Below is a small trained network, with its code and all its weights. Each question gives an input and a target symbol and asks what happens when units are switched off, that is, made to give their printed mean instead of their output.

import numpy as np


def w(rows, s, z=0):
    codes = np.array(rows[::2]) - 128.0
    scale = np.full(codes.shape[1], s)
    scale[-1] = z or s
    return codes * scale


def norm(h):
    return h / np.sqrt((h * h).mean(-1, keepdims=True) + 1e-5)


def f(y):
    return np.maximum(y, 0)


def softmax(a):
    e = np.exp(a - a.max(-1, keepdims=True))
    return e / e.sum(-1, keepdims=True)


def log_softmax(a):
    a = a - a.max(-1, keepdims=True)
    return a - np.log(np.exp(a).sum(-1, keepdims=True))


def net(x, mask):
    ids = ['αβγζηθλμσψ'.index(c) for c in x.split()]
    T = len(ids)
    res = E[ids] + P[:T]
    u = 0
    for l in range(2):
        r = norm(res)
        for j in range(2):
            rows = slice(4 * j, 4 * j + 4)
            q, k, v = (r @ M[l][rows].T for M in (Q, K, V))
            z = softmax(np.where(np.tri(T) > 0, q @ k.T / 4**0.5, -1e9)) @ v
            o = O[l][rows]
            res = res + np.where(mask[u + j], z, o[:, -1]) @ o[:, :-1]
        u += 2
        y = f(norm(res) @ A[l][:, :-1].T + A[l][:, -1])
        res = res + np.where(mask[u : u + 8], y, B[l][:, -1]) @ B[l][:, :-1]
        u += 8
    return log_softmax(norm(res)[-1] @ U[:, :-1].T + U[:, -1])


Q, K, V, O, A, B = {}, {}, {}, {}, {}, {}
E = w([
[209,124,84,166,79,136,205,116],'α',
[189,23,159,193,70,125,128,145],'β',
[29,171,117,68,102,30,85,161],'γ',
[93,108,169,142,95,159,48,14],'ζ',
[70,63,123,174,87,71,152,160],'η',
[83,65,140,89,144,87,123,229],'θ',
[122,133,117,7,158,89,74,162],'λ',
[149,46,56,119,181,140,182,166],'μ',
[165,53,183,154,203,113,218,76],'σ',
[165,141,60,107,106,52,122,191],'ψ',
],0.021)
P = w([
[51,45,245,37,118,68,232,78],'0',
[62,69,91,103,53,126,97,121],'1',
[132,142,176,226,200,53,175,57],'2',
[128,57,87,136,90,135,84,147],'3',
[227,236,169,190,191,96,152,123],'4',
[86,103,87,109,98,197,152,206],'5',
],0.013)
Q[0] = w([
[151,105,199,144,117,99,149,191],'0.h1',
[142,115,86,138,149,2,202,183],'0.h1',
[57,244,187,111,229,86,139,118],'0.h1',
[24,66,112,170,57,172,32,127],'0.h1',
[113,169,95,158,122,183,143,131],'0.h2',
[139,126,176,106,180,141,177,155],'0.h2',
[157,93,52,136,61,98,105,168],'0.h2',
[180,153,227,146,160,104,104,90],'0.h2',
],0.0096)
K[0] = w([
[157,28,181,132,131,99,93,183],'0.h1',
[181,151,67,187,174,21,112,224],'0.h1',
[131,192,157,95,107,61,254,88],'0.h1',
[25,67,173,19,19,238,128,183],'0.h1',
[176,175,215,93,136,155,181,146],'0.h2',
[121,128,160,80,84,111,109,35],'0.h2',
[107,202,113,231,150,133,99,132],'0.h2',
[89,67,160,87,73,38,225,122],'0.h2',
],0.0076)
V[0] = w([
[101,189,111,95,76,114,186,199],'0.h1',
[118,172,144,175,185,86,110,78],'0.h1',
[179,114,67,123,186,105,127,140],'0.h1',
[161,98,170,158,91,135,123,214],'0.h1',
[124,98,116,179,194,134,107,197],'0.h2',
[96,27,139,41,101,158,157,91],'0.h2',
[113,71,118,151,195,10,16,105],'0.h2',
[132,141,254,58,98,113,114,144],'0.h2',
],0.0077)
O[0] = w([
[152,147,139,82,67,1,72,113,136],'0.h1',
[58,248,143,145,103,175,153,134,86],'0.h1',
[66,139,139,33,194,107,172,229,131],'0.h1',
[102,93,228,139,95,116,102,178,168],'0.h1',
[74,75,108,19,43,146,194,221,45],'0.h2',
[81,79,152,135,226,203,150,126,254],'0.h2',
[9,220,140,147,158,204,175,248,130],'0.h2',
[187,119,184,189,142,164,43,214,125],'0.h2',
],0.006,0.0048)
A[0] = w([
[96,48,138,116,110,191,103,179,103],'0.n1',
[87,84,117,221,177,38,137,210,186],'0.n2',
[190,189,61,61,202,75,126,63,35],'0.n3',
[82,143,185,19,132,134,2,112,126],'0.n4',
[126,175,86,92,160,86,151,97,1],'0.n5',
[178,168,33,173,42,182,152,31,123],'0.n6',
[182,166,107,160,72,147,47,90,69],'0.n7',
[121,148,27,132,75,197,133,55,27],'0.n8',
],0.0082,0.0065)
B[0] = w([
[154,117,71,83,125,188,125,144,172],'0.n1',
[116,196,170,66,64,191,137,83,255],'0.n2',
[81,124,142,107,120,255,159,179,148],'0.n3',
[69,111,116,175,214,112,98,98,168],'0.n4',
[112,151,125,205,138,190,50,229,133],'0.n5',
[185,121,62,160,166,102,48,225,242],'0.n6',
[184,85,120,70,87,79,252,194,149],'0.n7',
[209,116,202,101,138,140,158,65,160],'0.n8',
],0.0097,0.0079)
Q[1] = w([
[176,201,106,161,131,90,165,149],'1.h1',
[123,144,73,117,171,129,7,97],'1.h1',
[138,136,88,183,121,193,93,161],'1.h1',
[194,70,118,163,56,161,149,116],'1.h1',
[57,147,116,16,198,136,109,158],'1.h2',
[71,112,180,95,164,116,44,37],'1.h2',
[108,213,139,94,33,40,81,142],'1.h2',
[123,114,187,87,60,190,152,83],'1.h2',
],0.013)
K[1] = w([
[143,150,96,173,101,90,138,145],'1.h1',
[119,130,130,148,197,93,16,83],'1.h1',
[153,126,130,191,161,152,138,106],'1.h1',
[149,92,132,191,110,158,133,140],'1.h1',
[52,111,105,66,220,88,134,178],'1.h2',
[9,145,136,175,162,149,70,109],'1.h2',
[87,170,153,146,47,68,132,159],'1.h2',
[38,71,148,119,68,207,142,130],'1.h2',
],0.014)
V[1] = w([
[191,132,81,167,176,179,104,93],'1.h1',
[71,54,135,135,136,130,83,110],'1.h1',
[206,180,91,101,125,155,90,149],'1.h1',
[86,125,109,176,157,173,92,105],'1.h1',
[136,128,157,47,127,172,147,146],'1.h2',
[125,254,139,116,142,85,77,58],'1.h2',
[53,176,151,92,113,120,155,156],'1.h2',
[140,30,152,88,71,63,139,42],'1.h2',
],0.0083)
O[1] = w([
[40,131,100,123,133,98,171,117,210],'1.h1',
[163,146,45,129,57,3,166,166,127],'1.h1',
[111,130,138,136,123,161,41,85,143],'1.h1',
[154,181,115,131,107,139,129,189,128],'1.h1',
[130,120,103,199,128,85,193,148,142],'1.h2',
[118,44,153,66,123,145,195,207,2],'1.h2',
[184,134,151,145,157,151,113,71,12],'1.h2',
[93,228,153,149,159,255,142,200,226],'1.h2',
],0.0076,0.0036)
A[1] = w([
[174,207,166,98,66,172,165,116,127],'1.n1',
[24,156,132,138,92,117,134,96,132],'1.n2',
[94,157,101,143,115,145,134,221,47],'1.n3',
[141,243,128,113,163,97,164,175,240],'1.n4',
[138,156,75,149,72,83,114,145,75],'1.n5',
[147,72,107,105,161,211,142,107,30],'1.n6',
[126,54,253,73,186,109,186,31,72],'1.n7',
[111,108,84,146,183,133,48,128,2],'1.n8',
],0.013,0.0062)
B[1] = w([
[121,130,98,151,172,124,142,164,221],'1.n1',
[204,136,136,104,133,122,121,97,176],'1.n2',
[98,118,159,83,156,169,128,112,166],'1.n3',
[127,129,117,225,120,170,112,69,228],'1.n4',
[102,133,166,95,128,89,155,159,199],'1.n5',
[103,139,145,153,120,93,160,90,159],'1.n6',
[96,79,236,139,186,114,249,124,255],'1.n7',
[163,144,142,168,157,157,151,134,170],'1.n8',
],0.019,0.0089)
U = w([
[186,110,88,134,102,32,150,168,198],'α',
[118,31,135,160,35,178,124,146,68],'β',
[149,183,168,80,136,121,72,128,254],'γ',
[192,209,118,227,150,151,125,83,39],'ζ',
[209,207,142,55,127,177,183,152,81],'η',
[136,23,154,40,143,180,85,157,131],'θ',
[125,70,94,95,228,127,79,150,95],'λ',
[96,105,43,84,116,133,187,85,63],'μ',
[131,84,208,133,176,109,188,154,163],'σ',
[11,221,135,149,116,72,126,177,76],'ψ',
],0.013,0.0064)

Each question gives the input, a string of symbols that net reads in full, and the target symbol t.
The units are the heads (4 rows each of Q, K, V and O) and the neurons (one row each of A and B). Each row of codes is followed by its name. A weight is (code - 128) times the scale printed after its matrix; where a second scale follows, it is the last column's (O, A, B and U).
mask holds one flag per unit, layer by layer, with each layer's heads first. A switched-off unit (its flag False) gives its mean, the last column of its rows in O or B, instead of its output. The means were averaged over made-up inputs and are rounded, as every weight is.
A unit's drop is (log p(t) with every unit on - log p(t) with that unit switched off) / (log p(t) with every unit on - log p(t) with every unit switched off).
The circuit of an input: a set's keep is (log p(t) with only the set's units on - log p(t) with every unit switched off) / (log p(t) with every unit on - log p(t) with every unit switched off). Starting from the 12 units with the biggest drops (on a tie, the unit counted first), units are removed one at a time, each time the one whose removal leaves the highest keep (on an exact tie, the one counted first), for as long as the keep stays at least 0.8.
units of the circuit, in order: the units of the circuit, biggest drop first
unit that matters most: the unit with the biggest drop
top k neurons: the k neurons with the biggest drops, biggest first
k most important neurons of layer l: the k neurons of layer l with the biggest drops, biggest first
which heads matter: for each layer, one digit per head in row order, 1 if its drop is at least 0.15 and else 0, layers parted by /
input σ α ψ γ ψ, target ζ: which heads matter	10 / 00
input ψ ζ ζ, target ζ: units of the circuit, in order	(1.h1, 1.n7)
input σ ψ α α ψ α, target ψ: unit that matters most	0.h1
input η γ ζ θ, target θ: top 2 neurons	(1.n7, 0.n2)
input ψ α α α μ α, target μ: units of the circuit, in order	(1.n7, 0.h2)
input β ζ ζ ψ α ψ, target α: units of the circuit, in order	(1.n7, 1.h2)
input γ ψ γ, target ζ: which heads matter	11 / 00
input β α β, target ζ: units of the circuit, in order	(1.h2, 1.n7)
input ψ α ψ σ ζ η, target η: units of the circuit, in order	(1.n7, 0.n2, 1.n2)
input σ ζ ψ ζ α α, target α: units of the circuit, in order	(0.n6, 1.h2, 0.h2)
input λ α β ζ η θ, target θ: top 2 neurons	(1.n7, 1.n3)
input α ψ σ β ψ, target ζ: top 2 neurons	(1.n4, 0.n3)
input ζ η γ α α γ, target α: which heads matter	11 / 10
input ζ α β α α γ, target γ: which heads matter	00 / 01
input ζ ζ ψ ζ, target ψ: 2 most important neurons of layer 1	(1.n5, 1.n7)
input α β α α θ α, target θ: unit that matters most	1.n3
input λ μ μ, target ζ: which heads matter	00 / 01
input α ψ μ μ, target μ: units of the circuit, in order	(1.n7, 0.h2, 1.n6)
input γ η α α α η, target α: which heads matter	11 / 00
input α ζ ψ α, target ζ: top 3 neurons	(1.n7, 1.n4, 0.n8)
input α σ α α σ μ, target μ: which heads matter	00 / 00
input α β λ α θ η, target η: which heads matter	00 / 01
input α η α σ η, target ζ: unit that matters most	0.n2
input μ ζ β ζ α α, target α: which heads matter	00 / 01
input γ η η ψ, target ψ: which heads matter	01 / 00
